Both labels of each row:
[ 0.50  0.37 -1.47  2.72  1.86  3.15  2.07  3.71 -0.36  4.06 -0.71 -0.05
 -0.59  1.34 -0.17 -2.18]  <88> + Z362
[-0.02  0.01 -0.37  0.59  1.69  1.29  2.21  4.19 -0.51  2.71 -2.26 -0.55
 -0.17  1.29 -1.21 -1.34]  <88> + Z362
[-0.78 -0.11  0.16  0.96  0.25 -1.07  1.14  2.38  1.76  2.56 -2.25  0.55
  0.78  0.62  0.77 -2.43]  <88> + Z362
[ 3.57  1.54 -2.10 -0.93  0.82  1.51  2.38 -2.69 -1.64  0.19  2.23 -1.03
  0.20 -2.44 -2.54 -0.13]  <83> + z642
[ 2.72  2.55 -0.50  0.39  0.49  0.92  2.89  1.85 -0.59  4.60 -1.02 -0.26
 -0.25 -0.80 -0.85 -2.41]  <88> + Z362
[ 3.88  3.22 -2.61 -0.24  0.85  4.14  4.65  0.87 -2.72  0.91  1.25  0.09
 -1.05 -0.98 -2.63  0.44]  <80> + z642
[ 1.78 -0.15 -1.95 -0.36  0.88  3.76  3.50  2.22 -0.69  0.82  2.57  0.55
 -1.10  0.80 -0.08  0.23]  <80> + z642
[-0.92 -0.67 -2.32  2.17  1.22  0.71  1.97  2.16 -0.41  3.22 -1.42 -0.40
  0.61 -0.18  0.43 -1.82]  <83> + Z362
[-0.77 -1.44 -4.61 -0.12  0.20  0.87  1.57 -1.92 -0.75 -0.71  1.79 -0.30
  0.79 -1.37  0.72  0.57]  <83> + z642
[-0.30  1.52 -2.68 -0.10  3.40  3.27  2.32  1.37  0.55  3.69 -2.41  1.36
 -0.01  0.84 -0.19 -0.69]  <83> + Z362
[ 3.18  0.99 -4.30 -1.78  2.37  4.72  5.34 -0.57 -1.66  1.42  2.95  0.31
  0.10 -0.37 -1.92  0.09]  <83> + z642
[-0.62 -0.07  1.60  1.81  1.25  1.24  0.68  5.35  0.86  3.72 -2.88  0.61
 -0.91  2.23  0.38 -1.16]  <88> + Z362
[ 1.29 -1.24  3.03  0.28  0.70  0.46  2.17  5.08  0.42  4.69 -0.78 -0.13
  0.03  2.39 -0.30 -3.12]  <80> + Z362
[-0.83  0.37 -1.98  1.34  0.96 -0.62  2.22  2.00 -0.78  1.57 -2.53 -0.44
  0.78 -0.51 -0.97 -0.93]  <83> + Z362
[ 3.03  2.72 -4.71  1.41  0.16  3.95  2.90 -2.01 -2.98  0.23  2.60  0.03
 -0.56 -1.55 -1.82  0.31]  <83> + z642
[ 2.46  1.23 -2.28 -1.18 -0.25  3.35  5.94  3.03 -2.31  0.64  2.42  0.19
 -1.47  0.36 -0.87  1.19]  <88> + z642
[ 3.40  1.98 -1.94 -2.45 -0.22  1.24  4.10 -0.24  1.14  3.26  1.90  2.36
  0.02 -0.39  1.68 -1.62]  <88> + z642
[ 4.28  2.98  2.21 -2.05  0.04  2.47  2.70  0.41 -3.51 -1.71  1.78 -1.64
 -1.22  0.11 -4.53  1.83]  <80> + z642
[-2.78 -1.01 -1.19  1.92  0.24 -2.77  1.08  1.19 -0.68 -0.43 -2.75 -1.18
  1.31 -0.59 -0.73 -0.42]  <83> + Z362
[-1.88 -1.66 -0.83  2.27  0.73 -2.15  0.43  2.43  0.09  2.91 -2.87 -0.96
  1.50  0.02 -0.40 -2.37]  <83> + Z362
[ 4.43  2.13 -2.23 -3.42 -0.72  1.52  6.82  0.47 -1.16  1.90  3.09  0.89
 -0.56 -0.99 -0.33  0.08]  <83> + z642
[ 0.46 -0.24 -4.20 -0.81  0.29  0.23  4.49 -0.22 -1.15  0.64  1.11  0.31
  0.88 -0.86  0.37 -0.05]  <83> + z642
[ 1.17 -1.10  0.02  0.52  0.58  1.49  2.15  3.03  0.87  4.47  0.23 -0.48
 -0.10  1.17  0.93 -2.54]  <88> + Z362
[ 2.05  1.34 -2.49 -1.26  0.24  3.28  4.46  0.93 -0.56  1.33  2.27  1.26
 -0.52 -0.31  0.49  0.21]  <83> + z642
[ 2.11  0.51 -0.35  0.05  1.92  2.67  1.33  1.63  1.09  4.62 -0.88  0.60
  0.44  0.44  0.19 -2.51]  <83> + Z362
[-1.88 -2.03 -1.90  2.18  1.27 -0.55  0.42  1.94  1.07  3.59 -2.10  0.15
  1.03 -0.25  0.78 -2.28]  <83> + Z362
[ 2.02  0.05 -3.92 -1.72  2.49  5.86  4.57  0.15 -1.44  0.26  3.00  0.42
 -0.66 -0.11 -1.31  0.88]  <83> + z642
[ 5.33  2.52 -2.55 -2.78  2.27  6.03  3.72 -1.41  0.28  3.86  2.57  1.88
 -0.61 -0.84 -0.66 -1.40]  <80> + z642
[-0.71  0.60  2.54  1.27  1.77  0.26  0.36  5.01 -1.01  1.06 -4.11 -1.36
 -0.49  1.63 -2.10 -0.80]  <80> + Z362
[ 4.56  1.91 -5.84 -2.22  1.54  3.56  6.21 -2.71 -1.72  2.12  3.25  0.05
  0.72 -2.89 -2.22 -0.85]  <83> + z642
[-2.75 -0.28 -3.02  2.08  0.27 -1.29  2.28  2.96  0.28  2.51 -2.89 -0.15
  0.94  0.57  0.96 -1.33]  <83> + Z362
[-1.24 -2.23 -0.39 -1.05  2.82 -1.66  0.77 -0.18  0.33  0.45 -1.71 -1.55
  2.58 -0.87 -2.70 -1.30]  <83> + Z362
[ 2.36  0.82 -3.29 -2.56  0.38  2.79  4.82 -0.60 -2.15 -1.48  3.87 -0.32
 -0.28 -1.20 -1.51  1.73]  <88> + z642
[ 1.89 -0.43 -2.03  0.18  2.78  6.55  0.74  0.47 -1.09  0.37  2.43 -0.40
 -1.06  0.67 -1.87  0.49]  <80> + z642
[-0.61 -1.02  0.97  0.85  2.26  0.47  0.82  3.91  0.71  3.12 -2.57 -0.03
  0.13  1.57 -0.17 -2.08]  <88> + Z362
[-0.67  0.94  0.09 -0.65  2.52  2.05  1.37  2.65  0.99  1.89 -2.62  1.26
 -0.35  1.69 -0.37 -0.08]  <88> + Z362
[ 0.79  0.91 -7.42 -0.64  2.27  2.96  4.69 -2.61 -2.08 -0.08  1.43 -0.58
  0.82 -2.30 -1.56  0.18]  <83> + z642
[ 3.52  2.74 -5.32 -1.06  1.37  5.27  5.09 -1.20 -3.04 -0.93  2.93  0.09
 -1.26 -2.22 -3.46  2.01]  <83> + z642
[ 3.80 -0.28 -1.84 -1.43  1.77  5.09  5.82  2.23 -2.22  1.37  3.06 -0.65
 -0.73  0.39 -2.22  0.21]  <88> + z642
[-0.91 -1.39 -0.30  0.48  0.72  0.85  1.72  3.87  0.49  1.97 -0.29  0.41
 -0.21  1.82  0.62 -0.92]  <83> + Z362
[ 4.26  1.44 -1.46  0.62 -1.14  3.55  4.77  2.57 -2.36  2.57  3.52 -0.65
 -1.95 -0.02 -0.72 -0.84]  <80> + z642
[-1.81 -0.76 -5.29  2.00  0.98 -1.21  1.59  0.27  0.43  3.34 -2.59  0.09
  1.90 -1.33  1.08 -2.17]  <83> + Z362
[ 4.09  0.57 -3.54 -0.05 -0.52  2.60  3.52 -1.44 -2.34  0.76  3.50 -0.77
  0.01 -2.26 -1.40  0.08]  <83> + z642
[ 3.05  1.22 -2.56 -3.34  2.56  5.12  5.03  0.34 -0.79  1.13  2.70  1.16
 -0.56  0.12 -1.21  0.16]  <88> + z642
[ 0.17  1.66 -1.54  1.74  0.67  1.47  2.02  2.60 -0.42  3.38 -1.95  0.53
 -0.46  0.36  0.35 -1.42]  <83> + Z362
[ 0.46  0.49 -0.83  2.13  2.77  3.21 -0.85  1.13  0.53  3.73 -2.54  0.12
 -0.04  0.40 -1.01 -2.10]  <80> + Z362

Two labels a row:
[ 7.45  0.72  2.62  2.77 -2.89 -0.06  4.73  2.23 -3.09  0.90  1.55 -1.50
  3.17  2.80  1.38  0.01]  <40> + R
[ 3.44  0.59  0.70  4.36 -1.74  2.13  3.72  1.02  0.13  0.31 -0.17  1.29
  1.34  2.75 -0.12 -1.99]  <40> + B
[ 1.70  0.87  1.09 -2.02 -4.73 -0.59  3.86  3.13 -2.58  1.19  1.04 -0.83
  1.23 -0.53  3.07  0.27]  <42> + R
[ 1.64  1.65  2.31  0.80 -3.67  1.01  1.70  0.34  0.79 -0.98  0.26 -1.97
 -0.99  2.27  2.36  2.44]  <35> + R
[ 2.61 -0.78 -0.37  3.08  3.78  1.73 -0.74 -2.51 -0.67 -1.05 -1.30 -0.78
  0.25 -0.51 -3.36  0.29]  <41> + Q
[ 3.64  0.42  0.60 -0.69 -0.66  0.14  1.43  2.50 -0.88 -0.02  0.16  2.03
  3.89  4.05  0.86  0.21]  <42> + B
[ 5.58  1.32  2.26  4.86  2.88  3.19  2.28 -0.29 -2.80 -1.53  0.51  0.48
  1.91  0.57 -0.66  2.00]  <41> + B
[ 4.63  1.50  3.21  2.86 -3.64  4.55  4.92  0.91  2.02 -1.44 -0.86 -2.55
  1.42  2.52 -2.87  4.97]  <35> + B
[ 2.83  0.44  0.08 -0.18 -2.97  1.30  1.59  1.91  0.86  0.14  1.39  1.81
  1.84  3.51  2.02 -1.18]  <42> + B
[ 5.35  1.57  1.88  2.94  0.10 -0.91  3.47  1.02 -3.49  0.79  1.54 -2.21
  0.41  0.62  2.08  1.09]  <40> + R
[-0.66  2.39  4.43  4.60 -2.96  3.50  4.25 -0.01  0.31 -2.03 -0.78 -2.80
 -0.25 -0.71 -1.41  3.72]  <35> + R
[ 2.15 -1.01 -0.85  4.95 -0.97  4.51  2.13 -0.68  2.99 -0.64 -1.62 -2.02
 -0.70  4.09 -2.87  0.62]  <30> + Q
[ 3.19  0.99  2.34  2.04  1.18  1.76  4.50  0.98 -1.67  0.53  0.15  2.44
  0.11 -0.37  0.68 -3.13]  <40> + R
[ 3.62 -1.67 -2.25  3.14  3.24  1.07  2.59  0.13 -0.16  0.40 -2.19 -0.34
  0.39  2.25 -2.75 -2.88]  <40> + Q
[ 4.78  1.07  2.06  3.87  2.98 -0.35  2.79 -0.01 -2.57 -0.65  1.99 -2.37
  0.55  0.07  0.70  0.92]  <40> + R
[ 8.31  0.32  0.63  3.67  2.19  1.43 -0.14 -0.35 -2.46 -0.48  0.34  1.77
  1.35  2.12 -1.69  1.83]  <41> + B
[ 4.78  0.58  1.85  4.16  0.49  0.43  5.67  5.34 -4.15  0.26 -0.24 -1.32
  0.83  0.43 -0.48  0.08]  <41> + R
[-1.32  2.73  3.43  2.74 -7.18  4.53  6.62  2.29  0.25 -0.75  0.37 -4.16
  0.25 -3.21 -1.85  5.35]  <35> + R
[ 2.50  1.55  2.82  3.22  0.34  2.46  5.31  2.56 -3.34 -0.66  4.40 -0.02
  2.97  1.68 -0.55  2.26]  <40> + R
[ 2.29  0.45  0.97  1.87 -3.52  1.24  4.11  0.61 -0.84 -0.72 -0.30 -0.06
  4.00  2.87 -0.31 -0.77]  <42> + B
[ 8.01  1.29  1.68  5.81  1.20  2.03  4.28  1.18 -4.11 -1.40  0.34  0.06
  0.90  2.59  0.44 -2.61]  <40> + B
[-0.39  2.15  2.56  1.72 -3.37  1.92  4.03  1.93 -0.52  0.65  0.28 -1.81
 -0.05  2.08  2.60  2.56]  <35> + R
[-1.71  1.01  1.96  2.08 -3.14  1.28  2.02 -0.78  1.53 -1.96 -0.52  0.63
 -0.21  1.66  0.04  1.27]  <35> + B
[ 5.07  0.34  1.54  1.40  0.56  1.36  2.34  0.33 -2.06 -0.96  2.18 -1.00
 -1.74  0.50 -0.87  1.33]  <41> + R
[ 5.75 -2.25 -2.23  3.00  3.59  0.93  0.16  0.47 -2.85 -0.17 -1.01  2.23
  2.19  1.98 -0.97 -0.61]  <40> + Q
[ 6.19  0.99  1.87  8.44  2.69  3.66  3.43  0.53 -1.12  0.31 -2.47 -1.10
  1.45  2.77 -1.18  2.46]  <41> + B
[ 2.31  2.61  0.58 -0.37  0.31 -0.02  2.46  1.75 -2.86  1.17  0.39 -0.02
  0.82  0.04  0.79  1.15]  <40> + R
[ 1.87 -0.22  0.11  3.55  0.34  4.08  0.78 -0.01  2.67 -1.68 -1.58  0.25
  0.86  3.94 -1.73  1.07]  <35> + Q
[-2.35 -1.60  0.65  1.66 -1.73  3.25  0.40  0.53  1.13 -1.09 -2.67 -1.37
 -0.26  3.12 -1.51  2.87]  <35> + Q
[ 2.59 -0.23  1.06  1.96  1.40 -0.27  4.49  1.40 -4.44  0.66  0.57 -0.66
 -0.40  0.63  0.79 -4.85]  <40> + R
[ 2.99  1.57  1.84  3.07 -0.98  1.09  2.14  2.88 -2.55  0.01  0.67 -0.57
 -0.58 -0.62  0.21  3.07]  <41> + R
[-1.94  0.40  2.40 -0.77 -2.00  2.51  1.35 -0.38  0.99 -0.49 -0.55 -1.90
 -0.88 -0.46 -0.07  4.29]  <35> + R
[-1.40  2.05  1.36  0.22 -3.14  1.36  0.64  0.48  0.30 -2.02 -0.32 -0.42
  1.43  1.37 -0.30  2.76]  <35> + R
[ 6.42 -0.57  1.26  5.97  2.49  2.58  3.73  2.47 -4.44 -0.28 -1.39 -3.71
  1.64  0.65 -1.69  3.86]  <41> + R
[-3.70 -1.06 -3.65 -0.97 -3.50  2.95  0.48 -0.64  3.39 -0.72 -1.23  1.46
  1.02 -1.84 -1.47 -2.68]  <30> + Q
[ 3.22  0.48  1.59  1.30 -4.03  2.03 -0.92  1.40  1.07 -3.14 -0.27 -1.28
  4.07  2.12 -1.46  3.50]  <35> + B
[ 4.66 -1.16  1.34  4.64  2.15  2.71 -1.73  0.08  0.05 -1.68 -2.13 -0.87
  0.86  1.99 -3.49  4.98]  <41> + Q
[ 1.71 -5.14  1.18  1.84 -5.03  2.56  5.41 -1.53  0.10 -0.03 -0.31 -1.35
  1.06  1.48 -1.20  3.92]  <35> + R
[ 2.32  0.54  0.97  3.71  0.51  0.43  2.02 -0.16 -0.80  0.08 -1.62  1.01
 -0.08  2.11  0.82 -1.35]  <40> + R
[ 7.20  1.02  0.20  2.75 -2.70  0.09  2.96  1.65 -2.17  0.40 -0.48 -2.00
  0.45  4.36  0.82 -1.84]  <40> + R
[ 3.43  0.65  0.78  2.73 -1.19  1.33  4.22  3.71 -0.43 -6.06  0.40 -1.08
  0.92  1.25 -0.09 -0.52]  <40> + R
[ 5.83 -0.27  0.21  2.63 -0.88 -1.11  2.30  1.40 -1.89  0.29 -1.89  1.33
  2.14  3.47  3.25 -3.72]  <40> + B
[ 3.61  1.00 -0.06  3.44 -0.96  0.52  2.98  1.17 -1.00 -0.61 -0.43 -2.53
  0.67  1.59  0.06  0.51]  <40> + R
[-0.61  2.38  4.83  0.62 -7.81  4.04  5.40  2.42  1.63  0.59 -2.06 -4.71
  2.01  3.63  0.36  6.54]  <35> + R
[ 4.00 -0.73  1.17  2.61 -2.64  0.28  4.43  1.14 -2.77  2.00 -0.06  0.11
  3.10  1.94  1.48  0.95]  <42> + R
[ 5.68  0.85  1.22  3.58 -0.43  3.82  2.63  1.12 -1.42 -0.20 -1.78 -1.81
  1.07  3.24 -1.25  3.88]  <41> + B
[ 0.56 -0.55 -0.32  0.24 -2.77  1.75 -1.06  0.77  0.88 -1.71 -1.43 -0.67
  2.65  3.24 -1.45  4.51]  <35> + Q
[ 1.47 -1.64  0.06  0.65 -0.04 -0.50 -0.70  2.69 -0.31  0.51  0.20  0.78
  1.57  2.98  2.70 -6.97]  <42> + Q
[ 5.32  0.61 -2.53  5.91 -0.11  1.75  4.00  0.95 -2.31 -1.50 -0.45 -1.29
  0.13  0.53 -2.61  0.72]  <40> + B
[ 2.53  0.74  1.38  0.06 -3.91  0.70  7.05  3.41 -2.13  1.45  2.37 -0.98
  0.06  0.83  0.51 -0.81]  <42> + R
[ 2.85 -2.85 -0.98  3.52  2.34 -0.10 -1.01 -1.94  0.96 -1.09 -1.63  0.69
  0.23  3.83 -1.46 -3.57]  <40> + Q
[ 5.06  0.83 -2.09  4.07  1.47 -2.03  3.85  0.28  1.16  0.16 -0.65  1.47
 -0.06  3.64 -2.72 -6.39]  <40> + Q
[ 4.25  0.82  2.70  4.08  2.82  0.74  9.32  1.81 -2.45  0.02  1.44  1.38
  1.64 -0.38 -0.06 -2.32]  <40> + R
[ 2.86  1.25  1.31  0.07 -3.66  0.43  3.34  2.96 -3.29  0.60  0.16  1.22
  1.74  0.57  1.52  2.27]  <42> + R
[ 8.09  0.03  1.63  3.42  0.30  1.12  2.06  1.65 -3.13 -0.80 -0.45  1.19
  1.02  2.52 -0.43  0.70]  <41> + B
[ 4.80  1.10  1.51  2.97 -1.32  3.09  2.50  1.71 -0.41 -2.57  1.13 -0.97
  3.22  3.17 -2.42  2.90]  <40> + B
[ 5.04  0.78  1.69  1.48 -5.16  4.50  5.59  3.03 -2.08  0.30  0.95 -2.79
  2.31  5.18 -0.22  2.15]  <42> + B

Both labels of each row:
[-0.94  4.37 -0.07  0.50 -1.15 -1.84 -5.57  2.10  0.08  0.08  2.14 -0.77
 -5.91 -1.95 -1.62 -1.01]  z525 + z123
[ 0.20 -0.78  1.56 -0.06  1.85  0.39  5.57  0.41  3.83 -1.00 -0.94 -0.88
  3.67 -0.06  0.27  1.37]  z854 + z123
[ 1.37 -2.85  0.24 -0.91 -0.57 -0.26 -0.17 -0.54  0.83  0.21 -1.00 -1.50
  1.62 -0.54 -0.05  1.16]  z854 + z123
[-1.47  4.39 -1.37 -0.61 -0.59 -2.03 -1.15  1.36 -1.43  0.13  3.20  3.39
 -2.22  1.39 -1.78  1.17]  z525 + Z767
[-0.42  2.13 -1.32  0.48  1.26 -0.16  0.54 -0.42 -5.28  1.32  1.63  2.06
 -3.27 -0.26 -0.58  1.43]  z525 + Z767
[-0.37  3.37  0.17  0.18 -1.03 -1.06 -2.63  3.30  2.42 -2.61  2.79  1.95
 -0.03  2.32  0.00  0.97]  z525 + z123
[ 0.21 -2.19  1.51 -1.06  0.86  0.64  2.41 -1.36 -2.16  0.24  1.21 -1.27
  0.47 -0.67  1.28  1.36]  z854 + Z767
[ 2.35 -3.72  1.91  1.04  4.43  2.54  4.36  0.25 -1.89 -1.65 -1.86  0.71
  2.91 -1.16 -0.84  0.69]  z854 + z123
[-0.36  0.34  0.41 -0.57 -2.29 -0.40 -2.64  0.48 -1.42  0.22  3.76 -0.08
 -2.83 -1.88  1.65  0.36]  z525 + Z767
[-2.95  3.82 -0.18 -0.10 -1.34 -3.12 -0.42  1.51 -1.09  0.30  2.89  1.43
 -1.99 -0.13  0.90  2.09]  z525 + z123
